Here is a tiny trained network, its code and every weight. The questions are about switching its units off for an input and a target symbol, where a switched-off unit gives its printed mean instead of its output.

import numpy as np


def w(rows, s, z=0):
    codes = np.array(rows[::2]) - 128.0
    scale = np.full(codes.shape[1], s)
    scale[-1] = z or s
    return codes * scale


def f(y):
    return np.maximum(y, 0)


def softmax(a):
    e = np.exp(a - a.max(-1, keepdims=True))
    return e / e.sum(-1, keepdims=True)


def log_softmax(a):
    a = a - a.max(-1, keepdims=True)
    return a - np.log(np.exp(a).sum(-1, keepdims=True))


def net(x, mask):
    ids = ['ΓΔΘΛΦαβεζημξπτω'.index(c) for c in x.split()]
    T = len(ids)
    res = E[ids] + P[:T]
    u = 0
    for l in range(2):
        q, k, v = (res @ M[l].T for M in (Q, K, V))
        z = softmax(np.where(np.tri(T) > 0, q @ k.T / 4**0.5, -1e9)) @ v
        res = res + np.where(mask[u], z, O[l][:, -1]) @ O[l][:, :-1]
        u += 1
        y = f(res @ A[l][:, :-1].T + A[l][:, -1])
        res = res + np.where(mask[u : u + 8], y, B[l][:, -1]) @ B[l][:, :-1]
        u += 8
    return log_softmax(res[-1] @ U[:, :-1].T + U[:, -1])


Q, K, V, O, A, B = {}, {}, {}, {}, {}, {}
E = w([
[121,155,141,44,165,90,74,126,132,87,5],'Γ',
[158,100,90,66,113,251,84,130,100,239,148],'Δ',
[185,40,95,195,139,40,168,38,104,178,130],'Θ',
[86,108,126,136,93,141,72,109,85,171,71],'Λ',
[181,110,64,68,56,163,43,51,44,13,138],'Φ',
[94,136,47,104,148,122,176,120,84,187,4],'α',
[146,91,94,168,65,187,110,110,86,123,32],'β',
[203,115,174,156,147,55,136,127,76,101,153],'ε',
[129,69,98,152,88,114,17,79,166,160,106],'ζ',
[112,92,97,206,113,102,69,166,113,152,82],'η',
[238,232,57,131,139,221,127,76,211,156,177],'μ',
[89,103,126,130,80,146,80,99,67,162,76],'ξ',
[217,29,155,137,66,85,159,111,198,202,102],'π',
[49,182,86,108,134,211,61,104,68,223,125],'τ',
[50,148,110,76,158,176,31,55,75,232,97],'ω',
],0.018)
P = w([
[177,155,122,201,57,24,49,147,81,218,115],'0',
[147,161,174,211,99,114,103,123,61,194,88],'1',
[127,165,148,188,92,109,121,174,57,184,115],'2',
[168,106,184,192,132,150,132,75,72,154,57],'3',
[129,117,125,163,121,132,129,148,69,143,105],'4',
[131,78,158,168,157,155,141,81,90,143,76],'5',
[113,95,92,144,137,132,142,159,85,142,123],'6',
[105,72,113,146,160,152,148,128,89,123,111],'7',
[104,75,83,135,149,143,159,165,94,124,123],'8',
[87,70,66,126,150,148,161,172,95,109,151],'9',
[68,41,89,120,159,165,162,140,106,111,147],'10',
[88,49,40,101,126,138,164,185,106,97,177],'11',
[66,10,80,113,184,146,148,153,132,109,137],'12',
[40,62,22,89,156,128,134,205,118,139,189],'13',
],0.011)
Q[0] = w([
[155,109,111,121,151,144,97,124,110,99,122],'0.h1',
[108,223,247,110,146,97,162,173,202,45,183],'0.h1',
[97,72,183,84,84,114,133,162,136,130,140],'0.h1',
[122,116,96,105,92,65,109,155,54,161,135],'0.h1',
],0.011)
K[0] = w([
[120,152,108,111,150,144,134,129,122,57,168],'0.h1',
[101,121,187,155,7,66,2,139,3,190,51],'0.h1',
[136,200,174,210,69,161,113,103,148,171,138],'0.h1',
[167,219,120,129,166,123,122,86,158,97,113],'0.h1',
],0.0095)
V[0] = w([
[175,152,91,67,159,71,232,76,2,159,153],'0.h1',
[81,69,110,141,62,187,166,129,146,122,75],'0.h1',
[85,143,60,133,117,103,144,67,145,138,166],'0.h1',
[134,147,103,178,65,107,216,110,183,103,124],'0.h1',
],0.0076)
O[0] = w([
[94,94,27,204,245,143,132,89,183,123,108,252],'0.h1',
[107,65,14,112,61,84,93,105,199,190,71,107],'0.h1',
[148,194,53,102,201,99,133,140,23,162,151,178],'0.h1',
[253,188,95,129,177,17,211,92,148,164,123,61],'0.h1',
],0.0064,0.0038)
A[0] = w([
[44,49,140,152,93,157,149,106,69,136,37,148],'0.n1',
[149,82,68,128,114,90,115,100,254,56,57,253],'0.n2',
[114,127,181,157,204,90,154,95,141,80,178,84],'0.n3',
[88,163,164,38,170,96,107,154,81,144,105,113],'0.n4',
[135,148,65,123,30,81,113,104,86,184,132,94],'0.n5',
[43,97,211,106,60,98,139,165,59,143,152,96],'0.n6',
[144,158,147,62,146,44,20,123,103,187,111,96],'0.n7',
[214,93,140,169,118,138,231,168,224,142,137,136],'0.n8',
],0.0062,0.0055)
B[0] = w([
[142,120,100,126,185,51,59,201,146,164,185,255],'0.n1',
[101,175,166,63,158,109,123,135,45,200,134,207],'0.n2',
[129,119,134,65,122,183,72,255,97,156,106,136],'0.n3',
[164,140,219,129,124,190,108,112,244,184,125,162],'0.n4',
[136,150,88,194,126,111,183,219,70,87,101,179],'0.n5',
[120,146,72,172,205,143,104,128,200,103,157,151],'0.n6',
[218,131,42,215,82,85,177,229,170,134,163,161],'0.n7',
[64,137,134,110,41,54,65,78,38,90,232,161],'0.n8',
],0.0074,0.0085)
Q[1] = w([
[160,189,96,139,38,129,216,233,129,110,149],'1.h1',
[171,151,134,225,95,143,253,89,227,120,148],'1.h1',
[73,199,78,112,143,79,51,214,145,115,228],'1.h1',
[135,93,234,72,153,134,224,32,149,55,92],'1.h1',
],0.0062)
K[1] = w([
[129,227,36,127,44,89,129,218,169,128,187],'1.h1',
[255,141,121,207,122,95,60,167,131,135,117],'1.h1',
[158,104,126,22,159,135,247,224,139,89,191],'1.h1',
[159,218,176,252,129,159,51,125,48,196,89],'1.h1',
],0.0074)
V[1] = w([
[122,214,93,174,149,158,139,68,255,162,175],'1.h1',
[135,100,207,148,188,139,177,212,108,223,67],'1.h1',
[102,194,182,183,102,73,164,52,126,149,131],'1.h1',
[115,138,159,191,219,54,85,177,169,89,83],'1.h1',
],0.0061)
O[1] = w([
[195,87,41,138,130,158,158,221,201,213,95,90],'1.h1',
[66,140,74,135,67,188,192,9,225,188,84,161],'1.h1',
[54,135,76,111,153,64,49,173,101,172,154,5],'1.h1',
[138,147,104,37,187,115,179,142,248,57,254,79],'1.h1',
],0.0087,0.011)
A[1] = w([
[176,137,199,95,47,145,200,31,150,141,89,69],'1.n1',
[99,119,99,140,153,79,187,248,96,111,71,110],'1.n2',
[107,96,74,176,115,125,126,135,152,159,91,69],'1.n3',
[3,30,146,131,227,113,150,125,241,24,115,43],'1.n4',
[140,85,113,202,138,61,141,39,72,48,127,88],'1.n5',
[129,33,122,189,228,32,101,169,170,81,231,3],'1.n6',
[62,133,68,58,130,192,131,157,95,182,36,192],'1.n7',
[141,120,154,60,96,152,58,124,194,35,143,44],'1.n8',
],0.0064,0.0044)
B[1] = w([
[68,181,118,166,163,101,162,200,89,142,99,172],'1.n1',
[176,158,120,60,94,124,118,53,143,71,183,151],'1.n2',
[109,81,132,120,155,110,174,156,140,90,135,172],'1.n3',
[182,170,198,134,126,131,114,137,161,105,109,149],'1.n4',
[117,166,111,134,164,183,140,155,183,176,132,182],'1.n5',
[147,90,126,35,96,254,188,119,33,118,90,144],'1.n6',
[138,97,135,159,105,65,114,128,200,47,151,251],'1.n7',
[103,125,73,157,97,136,76,170,163,191,85,140],'1.n8',
],0.0098,0.013)
U = w([
[124,165,128,87,106,146,104,140,162,128,96,194],'Γ',
[142,46,117,254,95,157,107,100,136,106,152,221],'Δ',
[101,122,49,122,186,159,152,77,111,173,123,58],'Θ',
[100,138,106,131,124,149,145,150,125,113,148,39],'Λ',
[105,137,75,122,167,166,28,99,77,80,96,126],'Φ',
[115,139,95,158,168,105,151,71,146,76,182,188],'α',
[140,198,123,226,90,144,191,66,92,112,33,141],'β',
[203,147,255,193,165,147,161,10,112,72,206,179],'ε',
[218,117,103,147,136,110,132,118,118,140,127,167],'ζ',
[117,136,120,132,124,154,149,130,124,104,159,55],'η',
[126,154,105,156,144,150,138,134,133,138,150,7],'μ',
[107,125,99,121,145,154,139,125,120,116,139,64],'ξ',
[71,130,102,128,98,93,98,140,101,147,132,214],'π',
[90,141,91,177,162,146,144,184,129,112,163,4],'τ',
[85,122,74,103,168,170,128,182,135,156,126,19],'ω',
],0.0059,0.003)

Each question gives the input, a string of symbols that net reads in full, and the target symbol t.
The units are the heads (4 rows each of Q, K, V and O) and the neurons (one row each of A and B). Each row of codes is followed by its name. A weight is (code - 128) times the scale printed after its matrix; where a second scale follows, it is the last column's (O, A, B and U).
mask holds one flag per unit, layer by layer, with each layer's heads first. A switched-off unit (its flag False) gives its mean, the last column of its rows in O or B, instead of its output. The means were averaged over made-up inputs and are rounded, as every weight is.
A unit's drop is (log p(t) with every unit on - log p(t) with that unit switched off) / (log p(t) with every unit on - log p(t) with every unit switched off).
The circuit of an input: a set's keep is (log p(t) with only the set's units on - log p(t) with every unit switched off) / (log p(t) with every unit on - log p(t) with every unit switched off). Starting from the 12 units with the biggest drops (on a tie, the unit counted first), units are removed one at a time, each time the one whose removal leaves the highest keep (on an exact tie, the one counted first), for as long as the keep stays at least 0.8.
units of the circuit, in order: the units of the circuit, biggest drop first
unit that matters most: the unit with the biggest drop
k most important neurons: the k neurons with the biggest drops, biggest first
top k neurons in layer l: the k neurons of layer l with the biggest drops, biggest first
input Δ μ ε Γ μ Δ Δ μ μ Δ Θ ω Δ τ, target Δ: units of the circuit, in order => [1.n7; 1.h1]
input π ξ ε ω, target ε: top 3 neurons in layer 1 => [1.n4; 1.n1; 1.n5]
input Δ Φ μ ω, target ε: unit that matters most => 0.n7
input Δ α μ ξ μ μ ζ, target ζ: units of the circuit, in order => [1.h1; 0.h1; 0.n7]
input Δ Δ Φ Φ ε ξ Δ Δ α τ, target α: units of the circuit, in order => [1.h1; 1.n7]
input Φ Δ Θ, target Θ: units of the circuit, in order => [0.h1; 1.h1; 1.n6]
input Δ Δ μ, target β: units of the circuit, in order => [0.n1; 1.n1]
input Δ ζ Δ μ ε, target β: top 2 neurons in layer 0 => [0.n1; 0.n3]
input μ τ ξ, target ζ: 2 most important neurons => [1.n2; 0.n7]
input Δ Δ π, target π: units of the circuit, in order => [0.n8; 1.h1; 0.h1]
input ε τ Φ ε β, target ε: units of the circuit, in order => [1.h1; 0.h1; 1.n4]
input ε Γ η, target Γ: top 3 neurons in layer 1 => [1.n4; 1.n8; 1.n6]
input ω μ Δ ε Δ Δ Δ ω, target β: units of the circuit, in order => [0.n7; 1.h1]
input Δ α Δ μ Δ α Γ α μ ω Δ ξ Φ ε, target ε: units of the circuit, in order => [1.h1]
input Φ τ Δ Δ, target Δ: units of the circuit, in order => [0.h1; 1.n7]
input ε π Δ Θ ω Φ ω α Δ η Δ ω, target Δ: units of the circuit, in order => [1.h1; 0.h1; 1.n7]
input μ Δ Λ Δ Λ π, target β: top 2 neurons in layer 1 => [1.n1; 1.n7]
input Φ Φ β Φ Γ, target Γ: units of the circuit, in order => [1.h1; 0.h1; 1.n8; 1.n4]
input Δ Δ α τ, target α: units of the circuit, in order => [1.h1; 0.n1; 0.h1; 1.n7]
input Δ μ τ Δ Δ Δ μ Δ Δ Θ μ Δ Δ β, target β: top neuron in layer 0 => [0.n2]
input Δ Δ μ Δ, target β: 2 most important neurons => [1.n1; 0.n1]
input Δ Δ α Δ Γ Δ ω τ Δ Φ μ η, target ε: units of the circuit, in order => [1.h1; 1.n2]
input Φ Φ Γ μ Φ ε β Δ Δ Δ η Γ, target β: top 3 neurons in layer 0 => [0.n1; 0.n7; 0.n4]
input ε ε Δ Δ ξ α Δ Δ Δ π Γ, target Γ: 4 most important neurons => [1.n8; 1.n4; 0.n1; 0.n4]
input Δ π ω Δ Δ Δ Δ α μ, target β: top 2 neurons in layer 0 => [0.n2; 0.n1]
input Δ Δ Δ ε η, target ε: top 4 neurons in layer 0 => [0.n3; 0.n5; 0.n1; 0.n7]
input Δ μ μ Δ μ μ, target Δ: 2 most important neurons => [1.n7; 0.n1]
